In the rows, zero is written as 128.
[213 147 150 130 148 103 174  80  80 121 134 138 130 170  86 149  62 126
 121 131  59  97  89 132 184 141  47 132 120 142 149 136 116 159  93 118
 148 151 119] => N
[ 82  74 125  54 154 134 172 130 175 116  89 119  76  68 153 133 182 128
  93 103 200 131 141 110  86 114 135 171 111 121 120 114 136  72 166 188
  95 167  93] => Z
[100 106  68 125 131 148  39 168 204 119 116 130 150 104 154 135 108 125
 117 113 146 173 117 127  87 124 172 102 151 109 109 116 106  82 129  96
  84  97 173] => F
[198 124 155 119 152 119 208  88  68  90 150 116 116 106  49 121  82 141
  95 139  88 115  90 147 141 140  77 155 100 180 131 149 112 153  85 154
 131 174  81] => F
[158 101 110 102 140 118 112 107 135 132 107 151 127 131 147 157 111 110
 110 114 117 139 119 136 128 132 103 125 139 130 146 121 123 110 152 149
 102 139 137] => Y
[170 175 144 123 107 110 136 124  89 104  67 105 144 184 144 118 149 112
 170 150  84 112 134 141 170 151  60  94 107 106 136 115 143 181  90 153
 141 148 144] => R
[136 107  77 109 125 158  19 145 209 102 129 124 148  60 132 124  63 126
 118 112 111 154  98 112 114 138 158 119 160 136  92 139  99  90 139 123
  73  98 129] => R
[146 169 162 134 132  91 182 124  90 131  98 124 133 178 138 106 160 126
 170 140  94 124 166 124 163 102  79 112 113  99 142 125 163 147 100 159
 168 164 141] => R
[ 63  91 110 113 113 139 105 179 179 116 114 132 120 100 161 117 175 124
 132 121 166 167 136 113  94 101 217 141 113 118 100 123 136 101 157 106
  98 123 145] => Z
[160  93  72 106 157 140  34 123 158 137 167 147 123  93 127 157  71 126
 112 101 122 163  98 141  94 159 149 130 167 149 115 140 106 109 151 129
  77  94 126] => L
[158 135 150 167  63 121 144 109 115  64 179 124 171 102  49 112  58 149
 136 168  19  54  87 114 200 131 175 134 121 132  97 165 101 160  89  76
 159 117  93] => R
[ 86 107  72 136 122 135   6 201 185 135  88 127 152 158 195 114 192 109
 167 116 124 221 163 130  99 120 155  78 151  86 127 105 139 134 155 118
  58  83 218] => F
[115 104 148  99 136 126 199 109 131 108 138 113  99  66  91 137 104 141
  96 136 148  87 107 119 125 135 173 162 103 135  92 123 125 106 136 145
 124 159  76] => F
[ 70 114 108 127 152 132  73 186 179 169 103 134 112 156 210 112 204 127
 143 126 169 155 179 104  78 119 208 115 114  84 128 112 160  86 152 114
 105 102 161] => R
[125 132 146 126  99 131 166 108 125 124 140 114 137 120 103 112 120 143
 100 146 137  90 125 130 130 124 119 126 127 133 127 133 114 100 133 129
 137 141 109] => L
[163 102  76  92 168 140  56 130 158 106 135 145 117  89 159 168  87 111
 137 106  85 164  88 126 103 172 173 141 151 126 119 135 115 133 138 152
  57 116 144] => Y
[130 114 138  95 162 122 141 123 134 117 128 122 115 102 145 134 167 127
 115 110 139 145 130 126 115 126 115 142 137 130 140 126 134 103 151 166
  95 159 130] => N
[155 128  81 122 152 136  34 148 134 126 127 127 148 150 150 145 100 118
 148 120 109 192 121 150 112 133  96  87 155 116 135 126 109 114 112 121
  90 106 180] => N
[190 126 106 115 144 134  74 126 135  75 122 124 144 103 109 125  92 124
 129 113  70 141 101 144 134 151 110 115 139 126 128 129 114 146  91 134
  86 131 137] => Z
[155 134 121  90 181 109 134 112 134 156  83 140  94 136 144 150 130 114
 105 122 146 155 132 133 110 127  82 118 139 117 129  94 144 114 130 173
 105 152 146] => B
[183 142 117 148  98 110  72 116 112 144 104 140 152 200 135 130 106 116
 168 119  66 138 130 144 187 137  57  82 149 103 145 133 129 157 109 123
 125 119 182] => Z
[ 75 146 148 187  14 129 114 177 154 107 109 137 180 179 128 101 157 118
 175 171 109 128 146 111 197  94 172  85 128  83 105 116 154 150 142  47
 176  88 171] => F
[149 132 135 107 144 101 140 124 154 185  71 153 108 183 181 148 159 109
 144 123 151 170 157 120 139 111  83 105 129 102 128  96 164  95 148 174
 116 153 174] => R
[117 129 171 103 155 129 222 113 117 117 110 119 102  78 108 110 156 131
  88 137 155 121 124 118 104 126 137 154 111 137 120 104 147 119 141 173
 121 170  81] => B
[157 126 118 114 136 125 115 136 144 118  92 138 129 120 122 125 149 111
 123 111 119 155 136 133 130 135 124 108 131 113 128 105 143 124 129 155
  91 132 147] => B
[167 142 127 166  57 119  66 139 133 124 122 158 177 199 122 145  94 103
 154 146  58 147 110 138 199 130 107  81 137 110 127 127 128 155 130  71
 149  88 179] => F
[108 115 120 155 101 158 143 119 145 102 172 127 151  87  66 120  83 150
  92 131 146 105 102 126 110 128 187 139 119 143 105 140  95  87 124  96
 130 104 104] => B
[154 154 144 179  53 116  92 127 123 115 129 136 173 185  90 124 113 121
 153 150  83 113 120 135 191 124 105  89 133 108 127 127 129 151 123  82
 169  97 155] => B
[180 102  84  43 249 110 126 117 120 143 105 128  70 109 160 154 112 122
 119  95 130 193 117 143  73 138  58 144 140 149 148 129 128 117 111 195
  62 179 129] => N
[147 106 154 124 129 130 188 116 107  98 169 124 115  91  55 122  71 152
  93 134 108 100 104 137 153 119 128 157 119 166 112 172 117 120  85 154
 136 161  75] => N
[107 111 104 145 107 132  94 163 159 105 137 129 149 118 124 128 129 129
 125 143 116 157 125 126 112 116 191 129 129 119 107 124 121 118 129  98
 104 109 156] => J
[ 69 116 151 130  67 124 164 139 162 114 132 130 127 121 114 133 143 139
 114 168 167  79 134 127 150 103 194 137 116 126  91 136 130  95 147 109
 160 133 122] => R
[166 154 161 143 139 122 232  77  58 124 132 101 138 133  81 112  90 153
 116 144 111  90 128 144 142 125  76 126  95 144 125 133 113 134  61 144
 155 173  99] => Z
[161 132  97 124 148 113  61 155 128 132  99 120 126 178 160 142 160 115
 153 128  94 184 155 143 134 130  94  97 132 121 146 116 129 146 118 141
 102 118 194] => J
[124  97 149 116 141 123 229  95 105 123 150 131  95  98  82 127  85 148
  92 138 140  88 108 125 141 124 141 171 118 156 113 153 139 120 110 153
 144 171  69] => Y
[136  96 112  79 182 131 112 128 143 126 128 124  97  81 148 143 119 120
 114 113 152 151 115 136  84 151 168 149 135 140 117 126 126 106 153 153
  78 150 115] => L
[177 117 130 122 168 109 111 114 122 156 112 155 125 148 131 150  89 110
 104 116 105 156 104 144 131 142  98 118 131 131 132 118 138 134 122 125
 109 134 149] => G
[ 75 140 133 154  66 130  84 175 160 142  92 127 170 184 184  94 205 122
 151 171 154 150 184 122 131  93 134  72 133  77 138 105 158  91 158  99
 142 109 184] => R
[139 149 162 180  66 105 136 121  97 117 104 127 173 200 108 108 136 124
 154 132  81 104 131 141 200 114 105  85 121  93 136 120 138 152 113  92
 167 129 157] => Z
[116 148 152 123 140 119 146 145 119 128  80 109 123 147 174 108 197 119
 142 136 128 142 171 107 125 117 111 112 101  85 142  95 157 127 116 152
 124 147 144] => Z
[125 115 128 132 126 135 143 149 176  96 100 120 123  97 115 131 152 127
 106 127 128 149 131 107 141 125 154 140 126 112 123 114 130 114 125 161
 105 120 145] => G
[170 152 125 151 127 123 102 129 121 113 135 125 145 136 106 130  66 132
 148 129  52 136 116 130 157 122 131 107 126 124 115 140 107 147  72 111
 147 110 129] => Z
[ 72 168 129 140  78 121  66 193 181 146  44 110 152 197 219 104 234 105
 168 150 157 141 194 101 145 109 110  61 133  54 131  75 175 132 148 109
 145 102 201] => L
[134 104  90  83 157 146 128  92 146 104 156 118 111  56 100 148  58 149
  85 120 143 122  93 129  80 149 134 151 133 158 114 144  93  79 137 160
 102 135  67] => B
[145 118 157 118 129 117 187  76  91 148 134 145 111 147  98 143  89 127
 116 111 151 118 104 152 151 140  92 139 127 153 121 138 136 124 145 153
 128 159 107] => F
[ 74  82 132  88 120 161 161 128 173 131 160 137  74  57  98 143  99 162
  70 142 230  73 121 121  84 126 179 182 127 154  87 165 122  53 141 177
 113 155  67] => N
[160 131 137 115 139 119  96 123 125 161 104 140 101 166 152 153 149 113
 121 119 144 145 133 136 136 148  75 129 137 138 141 119 145 134 146 173
 114 139 158] => J
[138 142  96 145  63 116  23 179 153  82 101 114 160 166 145 126 118 113
 203 165  55 139 129 128 195 132 150  77 135 104 110 131 127 181 105  72
 137  86 176] => R
[101 144 110 143 131 113 103 175 158 133 102 125 136 148 159 127 160 115
 141 123 112 164 164 114 136 100 174 113 132  85 121 111 143 115 107 113
 131 108 177] => J
[148  98 148 142 129 125 181  92 110  88 187 134 132  63  34 122  82 148
  66 130  93  77  74 127 127 125 182 165 109 158 108 144  97 112 115  86
 137 138  63] => Z
[167 124 134  86 181 108 148 114 102 118  94 105 105 117 148 127 157 109
 144 112 100 172 138 131 131 136  81 139 126 135 149 112 137 147 136 176
  81 170 142] => J
[ 81  94 121  91 155 134 155 114 150 165 107 132 103 105 181 143 183 123
  88 114 224 140 148 122  72 124 141 142 133 114 133 105 148  48 180 166
 103 154 120] => Y
[ 60 142 165 135  42 143 147 138 146  90 126 101 158 109 122  78 169 140
 130 171 158  63 135 112 145 113 171 122 103 122  96 124 138 119 167  80
 144 125 107] => R
[107 108 123  92 168 139 149 129 157 166  75 123 111 146 179 120 167 128
 103 109 173 169 148 120 107 121  54 117 128 113 141 106 148  92 143 171
 101 148 164] => G
[123 158 199 135 108  91 252 113  74 125  91 128 140 179 129  99 201 123
 144 156 137 112 171 138 163  91  97 114  98  99 143  94 176 132 135 162
 154 186 148] => R
[198 130  90 127 147 116  57 124 115 135 125 148 137 173 138 147  96 111
 155 129  61 177 126 143 149 146  82  95 145 126 149 132 123 154 118 113
  98 108 177] => F
[101 116 130 121 122 130 142 136 159 121 128 125 126 108 129 128 120 141
  86 122 154 127 118 128 115 120 150 129 132 134 120 119 132  83 129 139
 123 143 120] => J
[ 96 143 113 153  80 128  92 163 160 117 113 116 175 160 142 116 135 124
 169 143 120 145 147 124 148  96 135  83 140  79 124 119 125 103 129  76
 143 103 173] => N
[160  92 130 105 137 137 139  80 137 124 162 151 111  86  79 158  49 139
  82 104 124 122  66 137 142 144 111 152 140 177 110 156 104 104 134 137
 117 132  92] => G
[117 158 130 168  59 125  85 162 137  79 116 113 185 160 124 107 109 129
 166 177  73 102 130 129 167 119 161  81 112  97 102 124 126 156  86  70
 148 102 154] => R
[141 126  99 147 100 125  75 142 140  93 124 123 164 137 110 113 122 128
 140 135  86 138 109 124 139 133 153 101 126 106 120 120 123 135 125  78
 109 110 152] => B
[135 161 136 165 112 121 105 151 113 123 115 114 161 168 143 107 118 125
 173 129  69 144 147 129 157 109 146  90 115  94 131 129 122 141  82  95
 146 114 167] => Z
[136 137 147 163  70 131 126 130 126  81 156 117 177 123  89 117 139 135
 135 175  81  88 123 116 159 118 149 119 124 100 128 129 110 127 131  66
 144 110 130] => N
[210 112  59 104 193 135  41  96 152 138 143 140 112 110 118 167  65 127
  99  99  87 158  89 130 103 178  95 133 159 152 139 145  93 118 126 143
  79 103 128] => B
[153 112 118 101 152 124 105 126 165 145  98 153 112 126 132 153  93 110
  97 119 129 154 112 126 128 131 111 116 131 115 118 112 140  96 137 134
 117 122 132] => G
[ 63 109 137 104 118 127 139 148 153 132 106 119  94 114 152 128 168 125
 119 130 195 117 153 127 124 116 165 143 137 123 122 117 148 105 160 140
 125 137 126] => J
[ 82 150 141 124  85 122 157 164 133 101  85 108 135 156 142 112 164 125
 146 166 148 111 167 122 142 107 124 108 104  91 106 105 154 147 109 144
 151 134 142] => L
[ 95  99 116 122 112 144 108 133 184  96 164 138 137  65 114 149 100 126
  91 123 129  99  88 111 110 145 221 163 135 128 101 121 109 103 162  78
 109  94 103] => J
[101 130 108 153  68 131  61 175 165  98 122 132 141 133 120 135 138 120
 139 156 116 130 109 121 142 133 215 115 124 116  97 129 121 143 129  84
 123  94 164] => B
[162 112 128 109 139 129 163 101  78  97 150 105 117 110  80 113 127 136
 115 142 108 131 127 147 122 141  99 152 109 163 141 157 117 132 123 155
 103 160  98] => J
[130 120 145 139  88 131 172 107 125 105 172 123 130  91  76 131  88 151
 107 156 135  76 115 125 149 133 180 150 127 146  99 154 122 108 122 115
 158 133  71] => L
[138 104 135 141 114 140 203  58 109  84 210  99 162  59  36 115  40 171
 100 132  79  76  68 127 133 125 143 161 128 163 115 162  59 101 131  67
 148 126  53] => F
[132 152 135 116 107  98 130 155 139 115  60 118 139 170 195 126 207 105
 185 163 106 149 172 108 155 114 111  99 113  81 143  87 160 146 145 144
 120 148 186] => R
[112 123 130 156 145 121 161 118 135 103 157 110 139  86  87 106  84 152
 125  93  91  97 116 119 133 106 206 155 128 122 117 159  95 112  86  96
 144 125  93] => Z
[136 124 133 135  81 120 124 139 148  88 130 142 169 123 119 125 121 117
 146 161  79 129 126 121 151 112 172 119 116 102 106 126 128 119 138 103
 116 127 148] => R
[181  82  87  47 212 145 105  91 134 105 179 125  88  30 113 161  66 138
  91 126 116 139  97 125  74 157 113 186 137 181 120 170  94  99 140 161
  61 155  69] => N
[178 131 165 162  86 118 183  85 108 114 142 142 150 132  64 136  79 127
 106 146  70  68  83 114 185 134 116 136 118 128 122 127 119 143 122  95
 175 127  88] => Y
[153 119  83 138 121 130  10 159 172 134 128 154 144 156 152 144  96 107
 149 111  97 168 110 120 136 148 155 106 153 110 111 130 133 140 133  89
  96  84 174] => L
